Below are the code and all the weights of a small trained network. Each question names an input and a class and asks about switching units off, where a switched-off unit gives its printed mean instead of its output.

import numpy as np


def w(rows, s, z=0):
    codes = np.array(rows[::2]) - 128.0
    scale = np.full(codes.shape[1], s)
    scale[-1] = z or s
    return codes * scale


def f(y):
    return y / 2 * (1 + np.tanh(0.7978845608 * (y + 0.044715 * y**3)))


def log_softmax(a):
    a = a - a.max(-1, keepdims=True)
    return a - np.log(np.exp(a).sum(-1, keepdims=True))


def net(x, mask):
    res = np.array(x, float).reshape(1, 8) / 4 @ E
    y = f(res @ A[0][:, :-1].T + A[0][:, -1])
    res = res + np.where(mask, y, B[0][:, -1]) @ B[0][:, :-1]
    return log_softmax(res[-1] @ U[:, :-1].T + U[:, -1])


A, B = {}, {}
E = w([
[118,142,137,111,124,138,127,122,134,116,120,128],'x0',
[245,212,61,220,20,26,87,8,44,63,142,101],'x1',
[81,230,183,158,180,166,49,137,61,128,27,120],'x2',
[119,160,220,184,36,137,113,237,123,40,255,104],'x3',
[175,78,196,70,143,125,242,140,66,26,62,149],'x4',
[101,128,100,123,144,126,103,116,141,86,137,136],'x5',
[128,103,133,169,151,108,123,109,120,150,154,125],'x6',
[126,160,108,113,192,196,173,66,112,147,217,112],'x7',
],0.0057)
A[0] = w([
[171,94,184,102,133,130,217,97,77,26,66,220,100],'N1',
[102,182,182,185,73,140,164,170,128,71,194,150,91],'N2',
[144,109,88,88,151,101,150,57,129,179,62,167,4],'N3',
[118,72,163,100,77,5,54,186,174,100,84,121,120],'N4',
[184,65,85,75,80,54,202,110,254,133,181,85,76],'N5',
[204,210,96,171,60,67,139,48,88,77,130,111,22],'N6',
],0.0072,0.0035)
B[0] = w([
[158,132,58,161,152,104,140,101,96,214,158,216,219],'N1',
[219,116,99,108,97,123,80,95,119,110,95,85,213],'N2',
[202,52,74,124,126,227,130,126,108,88,98,10,176],'N3',
[127,197,125,147,132,145,182,104,134,62,159,96,191],'N4',
[101,162,186,105,138,79,67,83,118,124,71,134,209],'N5',
[106,107,130,97,196,86,184,229,177,170,149,112,254],'N6',
],0.011,0.007)
U = w([
[93,102,169,29,198,109,199,254,210,181,140,139,85],'0',
[110,198,165,84,148,68,72,61,99,170,79,142,254],'1',
[235,101,90,98,73,199,116,87,98,87,125,42,38],'2',
[104,186,115,124,133,150,203,92,161,134,159,136,211],'3',
[127,177,84,156,113,112,88,90,128,234,164,223,113],'4',
],0.0064,0.0044)

Each question gives the input, the list of numbers given to net, and the class t.
The units are the neurons (one row each of A and B). Each row of codes is followed by its name. A weight is (code - 128) times the scale printed after its matrix; where a second scale follows, it is the last column's (A, B and U).
mask holds one flag per neuron, in row order. A switched-off neuron (its flag False) gives its mean, the last column of its row in B, instead of its output. The means were averaged over made-up inputs and are rounded, as every weight is.
A unit's drop is (log p(t) with every unit on - log p(t) with that unit switched off) / (log p(t) with every unit on - log p(t) with every unit switched off).
The circuit of an input: a set's keep is (log p(t) with only the set's units on - log p(t) with every unit switched off) / (log p(t) with every unit on - log p(t) with every unit switched off). Starting from all 6 units, units are removed one at a time, each time the one whose removal leaves the highest keep (on an exact tie, the one counted first), for as long as the keep stays at least 0.8.
circuit, biggest first: the units of the circuit, biggest drop first
top k neurons: the k neurons with the biggest drops, biggest first
drop when u is switched off: that unit's drop, to one decimal
input [4,3,-7,4,2,-7,-8,-2], class 1: circuit, biggest first : N5
input [-6,-4,-4,2,0,-5,1,-7], class 3: circuit, biggest first : N4, N6
input [-1,-5,4,7,1,5,0,-2], class 2: circuit, biggest first : N2, N6
input [-7,-4,-2,-3,-4,-7,2,-5], class 3: top 3 neurons : N6, N4, N2
input [-7,-3,5,-7,3,4,2,-2], class 2: top 3 neurons : N3, N6, N5
input [1,-4,-4,6,-2,3,0,-1], class 2: circuit, biggest first : N6, N2
input [-2,-4,-2,2,8,-1,8,3], class 4: top 2 neurons : N1, N6
input [8,-3,4,2,7,-1,0,-2], class 4: top 2 neurons : N1, N6
input [8,-1,-7,8,8,5,-3,-5], class 2: top 3 neurons : N2, N4, N6
input [7,0,3,-5,3,7,3,-7], class 3: circuit, biggest first : N4, N5
input [3,4,-1,-3,8,-3,8,3], class 4: top 2 neurons : N1, N4
input [-5,-7,-8,3,-3,0,6,-1], class 1: circuit, biggest first : N5, N6
input [0,1,-6,-6,8,2,-4,-2], class 4: top 2 neurons : N1, N2
input [-2,3,6,4,7,0,3,-8], class 3: circuit, biggest first : N4
input [8,1,-4,5,7,-2,5,3], class 4: top 2 neurons : N1, N3
input [0,-1,-6,-3,4,-7,-6,5], class 1: top 2 neurons : N5, N6
input [-2,-3,4,2,5,1,5,4], class 4: top 2 neurons : N6, N1
input [-1,6,-4,-4,4,-2,4,1], class 0: top 2 neurons : N6, N2
input [-3,-4,-8,-8,2,4,-7,5], class 1: top 2 neurons : N5, N2
input [2,-4,0,8,-2,-4,-5,2], class 2: circuit, biggest first : N2
input [-2,1,2,7,2,2,3,0], class 2: drop when N5 is switched off : 0.1
input [-4,4,-2,4,-4,4,1,-8], class 3: drop when N4 is switched off : 1.0
input [6,4,7,-4,-8,-3,4,-8], class 3: drop when N4 is switched off : 0.3
